Rows lie near named flat spaces through zero. A row that begins with a name and a colon came from that space; any other row is followed by the name of its block's space that it lies nearest.
z17-z40: -33 -28 -10 -10   5  17  -4   1   7  -9   0 -10  12  23  23  -7 -33  21   3   5 -45 -21   0  -8 -31  43 -19   3  -4 -12 -24   4   4
z762-z495:  -3   0 -14  -4   1  -1  -9 -16 -13   4 -17  -4   2 -23  -4  -8  -9  32   2   0 -16 -13 -13 -16   4   7  11  26  18  16 -14   8  -5
z17-z40: -54 -22 -36   4 -25  -2  40   6 -18  15 -16  22 -25 -36 -27  46   8  16 -15  11 -49   0 -42 -10 -68  44  -9   5  -4  -7 -19   8  13
z139-z532:   1 -29  14 -27 -10  35  20   8  -2  -5   6   5 -18  20  31  34 -18 -12   9   2   1   0  -2  12 -21  -1 -27  25 -31 -38 -30   9  -4
z14-z740: -12  -6  -6 -24   2  49  -9   6  13  17 -25  -6  18  -2  18  55  -7 -15  33   1  42 -10   7   8  13   4  10 -55 -34 -16 -11  -6   5
z100-z124:  -5 -20 -12  21  19 -19  -4 -12   4   3  -6  24 -27  -9  -5 -31  23  -7 -14  11 -38  12   6  -7 -20  13  25  46  13   8  -5  29 -32
z762-z495:   9  18  -4 -13 -24  -5  28   6 -14   0 -23  17 -17 -38 -23  -3 -26  27   2 -11  12 -22 -32 -10 -10 -39 -12  33  10   5 -15 -25  32
z100-z124:  -4  -1   5  -1   1  10 -22  -5   5  -3   2 -22  26  15  21  -8 -23  18   3   2 -13 -12   6  -3  11  18 -14 -15   5   1   3   1   2
z762-z495: -21 -13 -16   0   8  -3  -4  -9  -6  -8  -7  -6   4  -2  -9 -16  -6  19   2   2 -34 -14  -5  -9 -23  29   8  15  11  13 -20   6  -7
z14-z740: -24  16 -49 -16  12 -27  -3 -10 -16   7  -2  -9  21 -24 -23  -6  -1  52   4 -16   2  -4 -16 -47  29  15  38 -10  29  30 -13 -22  17
z14-z740: -16  34   4  11 -11   9  17   8 -28  -9 -23  22  -2   3 -12  39  25  -6  -5 -12 -14 -20 -32  16   8  27  13 -12 -25  19   9   8  15
z139-z532:   8   3  19  -2 -19  25  -2  -3  -9  16 -22   5 -20 -22  22  25 -16   9 -21  13 -22 -16 -17  12 -23   4 -29  38   1 -13   3  25   1
z762-z495:   6  -8 -15  -6  -8  13   6 -11 -21 -31   0  10  40  27  16  14  -9  19  71 -34  40   9 -23 -20 100 -21  32 -30 -32  15 -34 -13 -11
z762-z495:  17  18  16 -18  13  -7  15  19   8   1  18  25 -27  24  23 -11   2 -18 -25 -11  16   8  12  -5   8 -24   2  31  -3 -20  11 -11  15
z762-z495: -27 -21 -14   5  -8   6  17   7   4  -6   0  -3  22  18  -2  32   7  -1  25   0   5  -2  -4   9  13  16 -17 -49 -46 -14 -11   0  10
z100-z124: -11  29 -18  12  19  -7  -8   0   8  24 -51  32 -35 -63 -51 -22  24 -18 -21   8 -10 -17  -3  -5 -60   4  60  17  43  39  12  -7  -1
z762-z495: -13 -21  -3   7  16  15 -12   4  20  -7  17 -10  31  42  12  20  23 -38  34   0  26  22  28  12  29  17  18 -75 -37  -9   4   0 -19
z139-z532:  26 -21   6  -4  30  -7 -14 -16   3 -31  17 -20  26  46   4 -24  22 -13  46 -12  38   5  35  14  71 -23  16  -6 -40   4 -22  11 -31
z139-z532:  24  17  25   4 -24  -2  22  14  -8 -35  10  11  15  30   2 -18 -26   0  26 -25  26  -9 -17   9  38 -44 -23  -7 -18   1  -1 -31  23
z139-z532:  -1  15  -4   9 -27 -25  11  -1 -20 -13  13 -15  10 -21 -40 -16 -14  22  -4  -6 -10   2 -26  -8 -24  -5 -12  -7  38  23   5 -28  16
z100-z124:   2   5   2 -15   0   1   9   7  -1   1   9  -8  -1   4  -6  16   5  -9   0  -3  21   2   5   5  -3  -7  -4 -12  -9  -8  -1 -11  10
z100-z124:   6  21  22 -16   3  14  -7   3 -17  -9  11  -2   5  40  52  10 -16  22 -23 -12 -22 -18  -7  -3  35  21 -20  31 -11 -10   4  17  12
z17-z40: -22  15 -17  -4  -4 -23   0   3  -5 -10   4 -35  28  -9 -42 -20 -16  32  -4  -4 -11 -26  -5  -7 -27  18 -14 -30  23  22   0 -33  33
z139-z532:   2 -15  10 -15  -5  15   7   1 -15 -17  31 -11   3  32  16  25   2 -14  11  -6   2  21  -1   5   0  13  -3  -3 -10 -12 -15   3 -15
z762-z495: -10  14   8  -9  -2  20   7  13   1  13 -11  -3  -4   0  -3  49  19 -23  -9   5  15 -11   3  24 -16  15  -9 -31 -29 -13  12   3  16
z17-z40:  39  22  38 -16  -6   7   4   0 -20  -7  11  -9 -30  -3  -9   5   8 -23 -22   0  13   0   2  26 -28 -22 -10  47  14   0   5   4  -6
z17-z40:  24  22  37  16 -36  25 -20  -1  -1   7 -16 -24  15 -24  -3  12 -25  -5  -2  13   9 -13  -9  29 -16 -15 -38 -26  16   5  30  -3   8
z17-z40:   9 -16   3 -17   1  14 -30 -15   2   6  20 -40  24   7  29   3 -24  19   6   6   5  11  14 -11  15   8 -13  -7  18  -9  -5   6 -15
z17-z40: -15 -16   5   1  -3  18 -10   0   9   6  -6 -10   1   0  15   1 -21   5 -10  15 -31 -12   3   5 -39  26 -22   3   6 -11  -2  10  -1
z100-z124:  -3 -29  -1 -15 -14   0   9   6   8 -13  33 -22   8   9  -3 -19 -39   5  12   0   0  15   4 -11 -40  -9 -25  -7  23 -16 -19 -31   3
z762-z495:  -8  32  -9 -31  -2   2  20  19   0   6 -19   8  -6 -17 -13   2 -26  21 -10 -15  18 -36 -13 -13 -14 -16  -5   4   3   0  -6 -38  52
z100-z124:   0 -40  -7  10   0 -11  -2 -13   6 -12  16 -17  17  15   2 -15  -1   9  23   7  -4  13  12   2  18  -4 -18  -4 -16 -10 -17  13 -21
z17-z40: -13   3 -10   1  -8   4  18   3 -12  -3 -14  16  -9 -12 -18  18  10  -3   7  -5  -4  -5 -20   1 -13   7  13  -1  -8   8 -10  -3   4
z17-z40:   8  12  17  26  -6  -9 -12   4  13  13  -2   5  -9 -12   0 -14   4 -14 -27  14 -14   6   6  10 -19  -2 -12  -3  19   1  36   7  -1
z100-z124:  -3  14  26  28 -16  37 -28  -8   0  23 -42  -3  11 -10  34  44   3   2 -14  22 -27 -27 -10  32  13  33 -31 -17 -26  -3  31  49  -4
z139-z532:  21   6  21   1  10  35 -27  -6  19  40 -38   6 -38 -48   0  20  19 -45 -20  29  13   0  22  27 -51  -8  17  18  15  -4  20  28 -27
z139-z532:  -8   6   1  14   2  -2 -12   1  10   8  -7   9   8   9  29 -11 -12  17 -14   3 -23  -9  -2  -9  21  13 -11   1  -1  -3  16  11   8
z14-z740: -13   2  12  26 -31  21  25  12  -8 -10 -26  28   1   5  -3  38   6 -17  17  -1  -9 -13 -31  28   0   6 -19 -27 -45  -4   3   8  10
z14-z740:  -2 -16  -9  11 -13  -3   6  -9 -10  -5   4   1  15   5   7  20   8  12  23  -3   6  14 -13  -3  44  -3  -5 -14 -24  -3  -8  13 -10
z139-z532:  27  33  24  -5 -24  11  14   4 -32 -16   2   8  -9  -5 -16  23   6 -17   6 -17  25   6 -26  13   5 -23  10   6   7  16   5 -14   3
z139-z532:  12   7   6   0  -2   7  -7 -16 -19  12 -18  -8  -9 -20  -2  32  24   6  -8   9   0  -8  -6  16  14   5  -3  23 -14   4   0  35 -13
z17-z40:  24  20  25   4 -19  -3  22  10 -11 -18   0  11  -5  11  -5   1  -3  -6   4 -12  19 -11 -13  20  20 -35 -24  10 -22  -3   6  -9  19
z762-z495:  21  23  16   5   5   4 -39 -14  -3  20   6 -24  15  -3  27  12   9   6 -19   8   8  11  12   0  41   8   2  -9  17   6  34  23 -13
z14-z740:   7   5  13  -2   6 -18  27  19   0 -17  29  33 -28  34  12 -23   5 -21 -22 -13 -10  16   1  -5  -8 -12   1  35   0 -13   4 -10   6
z100-z124:  -5 -21   8  35 -14   5 -15  -3  11   5  21   4  22  27  43  15   4 -10   4  10 -16  37   1   0  38  19 -15 -40 -12 -15  26  26 -24
z14-z740: -20   5   9 -10  16  35 -15  19  41  39 -31   2 -15 -11  20  26  -4 -30 -29  25  -1 -26  29  20 -55  22 -14 -26 -15 -29  23   7  20
z17-z40:  19   8  22 -23 -18  41 -10 -11 -39 -31   7 -20  20  20  17  24 -25   7  33 -20   9  -4 -23   3  18   8  10   6   9  17 -26  -5 -17
z139-z532: -11  18 -15  -6  31   2 -10   6   8   4  -9  37  -6  16  27 -18   5  -3  -5 -16  -4   1   4 -30  29  12  56   8  11  12   3  -5  -2
z17-z40:  -9 -14 -21  -7  48  -8 -37 -10  30  21   3 -14   0  -3   4 -30  16  -9 -10  14  -2  10  45 -16 -12  20  39  -4  25   5   3   9 -24
z14-z740:  33   0  42  22 -47  22   9 -15 -48 -40   1  -7  -2  -1 -19  16  -2 -15  25  -4 -14   5 -39  38 -14  -9 -18  25   4  22 -12  16 -32
z14-z740:  27  -9  28  -7  -8  -2  16   8  -4 -27  29   6 -23  20  -1 -33 -17 -24  -2  -7  -2  15   3   8 -36 -28 -12  42  20  -8 -11 -16 -10
z100-z124:  -1 -11   7  -7  -4  17  13   6  -6   6   7  17 -29   0   9  29  13 -29 -10   5  -6  21  -5   7 -33   9   8  18  -1 -15  -5  12 -16
z762-z495: -14 -23  -6   8  13 -23   4   7  19 -13  31   1   7  36  13 -39  -8   2  -6   0 -23  11  17 -11  -3  10 -13  -2   0 -13   0  -7   1
z100-z124:  -4 -43 -10 -13  -3   1  17   3  -4 -22  50  12 -10  30  17 -12 -15 -17  21 -11  -5  54  -3 -28 -18  -1  21  13  23 -14 -31 -18 -31
z100-z124:  -1  29 -17 -16  13 -29   7  15   5  -8  20   5   6   2 -21 -38 -11   7  -4 -23  23   6   3 -33   4 -19  32 -14  38  18   6 -54  28
z762-z495: -31  -8 -12   0 -16  11  18  -5 -27  -9 -20  -6   4  -7 -17  36   2  23   5   2 -37 -29 -31  11 -25  41 -18   4 -24   6 -25  16   8
z139-z532:  22  -2  15   3  -3   3  -2  -5   1  -5  -1 -13   2  -2 -15   4  13 -19  15   4  28   1  12  25   7 -24  -7  -8 -15   0   1   4 -10
z14-z740:  25  28  28   0   2 -11   3   2 -23 -25  18   6 -24  11 -14 -33   4 -15 -24 -11 -19   1  -6   7 -30  -4  13  51  37  22   6  -7  -7
z14-z740: -41 -11 -18  -1  -3   8  11  11  20  32 -30  -4  -5 -23  -7  38   2   9 -21  24 -20 -30   1  13 -44  32 -37 -25 -32 -25   4  12  31
z14-z740:  25  12   7   2  21  -7 -50 -38 -15   3 -12 -63  28 -19 -24  -6  28  19   3  14   9 -20  26  23  30  11   4   3   7  33   5  35 -28
  4  17  -1  15 -18 -22  -2 -13 -22  -8  -8  -9  14 -14  -9 -19 -15  49  -8  -5 -26 -21 -26  -8  24  -1 -22  23  14  21   3   5  14
z139-z532
 24  -8  27  18 -17   1  17  11   4 -31  13  26  -8  25   3 -32 -15 -29  21 -11   7  14  -6  12   1 -38  -8  10  -3  -4  -2 -16  -9
z14-z740
-11 -19  -7  -9  39  31 -20   0  30  -8 -30  13  13  28  24 -21  -8 -16  37  -4   9 -28  30   3  18   8  32 -12 -32  -1 -25   3 -13
z17-z40
-13 -12   3  12  -2   2 -14  -4   2   7  19 -17  16  22  28  20   6   4 -14  12 -25  13   6   3  10  36 -22 -22  -9 -14  17  25  -9
z139-z532
  3  19  10 -16 -11  36   0   2 -20  -5 -15  11   2   3  20  33 -13   0  13 -14   8 -10 -23  -1  12   7  16   1  -3   7  -9  -3   2
z100-z124
 18  22  25  -1 -31  10  26   9 -28 -28  -7  13 -15 -10 -32  -2 -15 -13  10 -15   5 -12 -33  18 -35 -25  -5  21  12  18  -9 -25  11
z762-z495
 -6   1   4 -30 -24  18  33  16 -31 -19  32   6 -17  11  -7  36 -10 -19   3 -17   4  26 -29  -8 -47   9  10   3  20  -5 -20 -31   4
z139-z532
 -8  -7   0   2  -2  -7  -3  -1  -1  10  14  -6 -14  -6   4  -1   0   3 -30  13 -32  11   0  -5 -37  22 -11  19  24  -6   8  11  -6
z17-z40
 12 -11  18   1   6  33  -9   2  17  -1 -21  16  -1  16  33   3 -10 -20  20   2  11 -11  12  16  18 -13  -2   3 -30 -15  -6  14 -12
z17-z40
  4  18   0  22   4 -16 -14  -5   3  10  -7  -6  12 -10 -14   1  25  -2  -7   5   8   1   6   8  26   1   6 -27  -3  15  28   9   0
z139-z532
 12  11   7 -11  -7  13  13  -8 -32  -1 -18  19 -30 -17   1  24  10   5  -8  -5 -10  -9 -25   5  -3  -1  11  58  -3   6 -17  22  -9
z762-z495
  3 -15  -3  23 -10 -33  -8  -8  14 -12  12 -24  33   8  -1 -53 -32  43   6   4 -16 -12   5  -8  27 -16 -48  -6   4  -1   4  -7  14
z100-z124
  9   1  -1 -15  -5 -19  17   7  -8 -23  32  -3  12  28   8 -21 -22  22   9 -21  12   7  -6 -19  33 -23 -13   8   1  -6 -12 -27  17
z100-z124
  6  16  -8 -16  11 -11 -21  -9  -8 -11  16 -40  33   2 -19 -19  -8  20  13 -12  21  -4  10 -13  19   0  15 -24  26  25  -3 -25   5
z17-z40
-12 -28 -17  26  -4 -14 -25 -27   1  15  -7 -24  12 -29  -6 -10   2  30  -6  25 -40   5   0  -6  -9  26 -14   6  19   9   1  34 -26
z762-z495
 12   9  13   2 -14 -13  26   6 -19  -1  13  19 -34  -5  -7  13  18 -11 -27  -1 -10  15 -16   7 -18 -10 -10  40   2  -7   7   9   1
z17-z40
  4  34  -8  -2   5 -12  -3   6  -3  -5   1   3  26  10  -3  -3   4  10  12 -22  34  -2  -3 -15  60 -14  24 -38  -2  18  15 -26  21
z100-z124
 -8 -24  13  27   2  -5  -8   4  25   9  15 -13  -9   3 -15  -5  22 -45 -19  29 -20  20  28  30 -62  20 -20 -26   2 -13  24  15 -20
z762-z495
  3 -14  16   9 -13  49 -29   9  39  36 -16  19  -9 -20  51  10 -38 -30  -3  21   2  22   9  -7 -32  -4   2 -25  30 -24  25   0 -16
z14-z740
-16  -8   0   3  36   9   9  13  21  -5 -27  43 -36  17   2 -23  19 -37  -9   3 -24 -23  19  14 -40  15  28  34 -23  -4 -12  13  -8
z17-z40
  1 -16 -15   3   1 -22   5  -1  11  -4  15   4   6   1  -1 -33 -15  15  10  -5   4  15   3 -23  15 -21   1   3  13  -3  -7 -16   1
z14-z740

Each name stands for a flat space through zero: a line, a plane or more. A row that begins with a name and a colon came from that space; any other row is followed by the name of the space it lies nearest, among the names in its block.
z774_z419: -13 -31  25 -20  -5  35 -25 -13  -7  20  -4 -37  15 -24  47 -32 -33  -1 -24 -19  -7 -19  43 -10 -14 -24  24  -8   6 -16  21  14 -28
z774_z419:  21  46  25  -3 -13  -2   1  14  -4 -12  25  16   0  13  45  24   3   9  -7  22  34  14  14  23   2 -27 -10  39  14 -39  11   8 -10
z969_z700:  18 -15  25 -15 -10  52  -6   8   2  15  -5 -36 -29 -16  -6  -5 -56  24 -10  -2  -9   1  22  -9  -9 -16  12  -9   3 -13  -7  -4  -9
z774_z419:  -5  18 -20   1   6  16 -13 -45 -26  10  24   7   4   5  44  11 -15 -19 -52  10  26   3  12  -3  -3  -4  14   9 -39 -21  -6  26   9
z969_z700:   2 -11  18 -31 -48   7   3  38  17 -10  -5   1  -9  10   5 -23  16  40  36 -20 -46 -21  16 -15   4 -39  -1 -51  30  15  32 -33   7
z969_z700:  -1 -29   6   0  19  -6   0  27   6  28 -30  -3  25 -16 -29  -2  41   5   9 -11 -38 -49 -38 -34  14   4  10 -19  -6  38   2 -25  -2
z447_z694:  10  -3  17 -13  -7   4   4  11   4  -7   2  -8   3  -4  10  -6   1   6   8   7   4   4   1   9   1 -12  -5  16  19 -10   5  -5 -14
z774_z419: -13  19 -13  45  12 -27   3   3  11 -11 -19  15 -19  12 -42  17  -9 -11  12 -18  16  25   7   9 -14  35  -8  -9  -2  17  -8   8  10
z899_z547:  -4  34 -17  21 -12  -6   4 -20  -6 -22   8  14 -24  16   0  15 -23 -13 -11   1  39  47  16  15 -19  14  -7  10 -11  -5  -2   8  18
z899_z547: -32  39 -10  13 -26 -47  -1  20   6 -11  10  40  16  13  15   1  33   1  52  -5  -8   9  11   0 -14  -3  -7  -8  11  14  39 -13  34
z447_z694: -11  28 -28   9 -11  -9  -1  10  -7  23   6  36  -3  12 -14  24  26  15  12   1 -33 -25 -21 -38   4  -1  11 -40 -39  29   6 -21  57
z969_z700:   9 -17  15   9  26  12  -7  10   0  26 -20 -13   6 -12 -14   8   2   1 -20  -9  -9 -31 -10 -16   8   4  11  -5 -10   8 -11   2 -18
z774_z419:  -1  29  12  45  21   2 -18  -1  -1  12 -12   6 -19  11   0  31 -28  -5 -35 -24  26  -1  36   4 -10  11   8 -11 -15 -11  -6  30 -12
z899_z547:  18   6  17  17   8 -11   7  37  17  -1 -20   7 -13  10 -35  19  16  17  13 -10  -8 -13 -11   1  11   3 -10 -11  14  11  -7 -11 -10
z969_z700:  11 -63 -12 -20  23  53   3 -29  -3  19  -9 -54 -24 -30 -48 -22 -59   1 -15   8 -23   0 -15 -11   2  21  12  -8 -17   2 -45   5  -6
z447_z694: -14 -29   9  26   4  -2  -9   5  13  -4 -52 -17  -6  -2 -27 -17  -4 -11 -17 -54  -1  -5  20 -12 -14  16   8 -41   9  37  11  -5 -23
z899_z547:  -2  -9  15  -7   3 -10  -1  20   5   7  -7  -2  22 -10   5  -8  23   3  18   0 -13 -18 -10  -5   4  -7   0   8  14   6  12 -10 -10
z899_z547:   5 -23  27 -34  -4  14  -9   2  -2   4  12 -20  26 -12  48 -25   6   5  -5   5  -8 -23  14   7   9 -31   4  15  23 -26  15   8 -33
z969_z700:   8 -14   2  -9 -17  18  -2  -7   2 -12 -10  -9 -16  12   6 -10  -6   7 -27 -23  -2  -4  16  -4   3 -14   3 -34   2   5   3  -3 -11
z774_z419:  -7  -3 -29  -2  -3 -15  13 -16  -1 -17   7   9  -3   6 -19  -5   8 -11  15  11   1  21 -20   6   1  18 -10   3  -5  11 -10  -4  20
z899_z547: -17  23   7   1 -12   0 -10 -15  -7  -7  22  -2   4  -6  41  -7 -32 -10   8   9  28  32  38  20 -24  -6   1  31   9 -30  18  19   1
z774_z419: -10  19 -10   4  -3   4  -9 -31 -15  -4  19   4   2   3  37   2 -18 -17 -25   5  30  20  21  10 -12  -1   5  16 -15 -20   4  21   4
z774_z419:  17 -18  -9   3  25  24  -7 -21  -3  12   5 -10 -23  13 -14  11 -21   8 -41  -6 -12 -25   6   1  22   4   5 -30 -21 -17 -37  30 -15
z447_z694:  11   6  -2 -39 -34   7  11  -1  -5 -18  29   5   3   6  32 -12  12  13  13  24  -3  10  -6   8   7 -29  -9  12  12 -16  11 -14  11
z447_z694: -17  12  -4  -8 -43 -26   0  30   9  -8  -9  33  11  22  12  -9  55  20  28 -28 -37 -26   3 -26   3 -26   1 -57   9  36  44 -35  27
z899_z547:  39  21  53  28   9 -20  14  68  30 -16 -34   6 -16  14 -37  32  23  23  16 -12  17  -3  -7  21  12  -3 -23  15  46   0  -2 -14 -42
z447_z694:  17  20   9  35  -2 -18  15  26  15 -25 -37  12 -24  18 -43  25  13  -2  -7 -21  31  25 -11   6  -5  17 -15  -3  12  27  -3 -20  -8
z774_z419:  -5   6 -45  33  28  -7   1 -37  -9   2   1  16 -22  19 -37  24  -9 -18 -32  -5   7   5 -13  -3   7  38   1 -24 -44  11 -38  24  22
z969_z700:   3   2   2 -11 -24   9   1  -2   3 -16   6  -2 -16  11  12  -9 -11  11  -1  -8   0  10  21   6  -3 -15  -3 -17  10  -7   8  -2   0
z447_z694:  -6 -13  -1  31  53  11 -14 -22  -6  29  -9 -21  -2 -20 -24  12 -41 -21 -24   0  13  -3   5   4  -6  35  11  18 -22 -11 -33  36 -17
z969_z700:   5   3  15  -1  10  15  -3  10   2  17   9 -14  -6 -17  -6   6 -32  10  18  17  -4   2   6   4  -6   1   3  21   3 -19  -9   7   0
z899_z547:   6 -40 -18 -18  18  29   2 -34 -15  14  -6 -25   6 -18  -9 -13  -8 -17 -39   8  -3  -9 -29 -17   7  11  13   3 -28  10 -24  -1  -4
z899_z547:  -5 -12   8  -5  10   9  -6  -3  -3  14   1 -15  11 -19   6  -8 -13  -5   4   6  -2  -3   2  -2  -5   2   7  16   1  -6   0   4  -7
z969_z700:   6 -24  -4 -30 -47  27   6  -5   5 -24  -8 -13 -26  14   3 -28 -10  18 -11 -24 -17   8  17 -10  -3 -25   2 -51  10  16  14 -23   4
z447_z694:   1 -11  43 -21 -27 -12  -2  46  19 -10 -14  -5  21  -3  25 -25  31  21  35 -18 -20 -20  17   3   2 -34  -5  -6  52   3  41 -22 -29
z447_z694:   0  11  13 -17 -15   1  -2  34   2  22   9  12  14  -7  11   4  22  26  32  10 -36 -32 -10 -23   6 -25   7 -10   1   5  20 -23  21
-15  -3  -9 -30 -26  -3   5 -18  -9 -17  21  -4  20 -10  37 -28   2 -13  17  19  11  28   1   9 -13 -11  -3  29  12  -8  21  -9  10
z774_z419
  3  27   9 -13 -18   2  -2 -13  -9 -17  30   4   4   5  53   0 -12  -5  -7  19  34  28  24  26  -8 -20  -6  37  12 -38  13  14  -7
z774_z419
-29 -12 -26 -12  -7 -22   0  -5  -7  11   1  17  35  -8   5 -18  43 -10  25   1 -32 -21 -26 -27   1   3   8 -15 -14  32  20 -21  31
z899_z547
  7  20  37   7  -5  -7  -6  33  14  -5   4   0  -5   5  15   7 -10  19  23  -3   5   0  32  21  -2 -17  -8  10  34 -26  14  10 -23
z899_z547
  4   8  50   3  22 -24  -8  44  15  10   5  -2  32 -12  23   3  17  10  38   9  -3 -24  14  25   9 -14  -9  42  46 -33  14  16 -43
z447_z694
-12 -26  13  19   0   0  -8  12  12   0 -47 -15  -3  -4 -23 -15  -1  -4 -10 -47  -8 -10  16 -16 -12   9   9 -39  10  35  14 -12 -19
z447_z694
 -8 -10  14 -19  -4  -2  -6   2  -3   4   7  -8  29 -14  35 -19  12  -5   9   6  -2  -9   5   2  -2 -15   3  20  15  -9  19  -1 -14
z899_z547
 -8  30  12  -9 -26 -21   2  30  10  -9  24  20   3   7  19   0   8  22  56  13 -13   7  17  13  -4 -20 -11   8  28 -16  25  -7  16
z969_z700
 -1 -22 -15   9  27   6   8 -15  -9  14 -24 -15  10 -26 -36   1   0 -27 -15   9  12   9 -43 -18  -6  32   7  25 -24  29 -19 -15   5
z899_z547
-21  -6   2 -20 -13  -9 -12   9   2  13  18   8  23  -2  30 -19  16  15  32  -2 -40 -32  16  -9   5 -22   7 -22   9  -5  25   2   9
z899_z547
 -6  27 -22  34  -5 -36   8  -2   6 -27 -14  34 -13  33 -19  18  28 -12  -8 -22  19  17  -3   6   0  19 -13 -23  -6  24   2  -2  12
z447_z694
-19 -20 -14 -17   4  36 -25 -53 -29  25  13 -20  18 -17  55 -20 -27 -22 -56  -5   5 -14  24 -20 -10 -11  31  -7 -38 -12   6  23   0
z774_z419
  8 -22   3 -13 -10  41   5   6  -8  23 -30 -27  -5 -32 -25  -5 -16   1 -15   0  -7   1 -29 -44 -16   0  20  -2 -23  38   2 -45  19
z969_z700
  7  10  -5  26  -6 -13  11   4   9 -26 -28  10 -21  19 -30  12   8  -8 -15 -22  25  25  -4   5  -6  17 -11 -13   3  25  -3 -12  -3
z447_z694
 -6   8  -7  -9 -22 -17   3  -1   6 -25  16  15  -5  21  16 -11  11   7  18  -4  -5   9  18  17   4 -11 -12 -16  18  -9  12   5   3
z969_z700
 24 -13  22   5  10   0   8  33  24  -8 -12  -9 -26  12 -41   7  -6  28  19  -9 -20 -13   3  17  18   0 -15 -19  30  -8 -20   4 -26
z774_z419
  3  14  10  -2 -18  13   1  13  -4   6  -9  -1  -2 -10   6   6  -5   4  -2   2   9   9  -3 -17 -15 -10   8   8  -5  11  16 -24  14
z969_z700
  4 -46  -6 -34  -4  18   5 -15   5  -9  10 -26  -5  -5  -6 -33 -14   8   8   4 -26  -5   1   9  13  -6  -4 -14  15 -10 -15   6 -14
z774_z419
 37 -42  -3  -7  29  36  12 -19  -6   4 -25 -31 -14  -9 -38   5  -7 -10 -59   3  12  -7 -41  -9  19  15   3   5 -20  12 -44  -5 -27
z899_z547
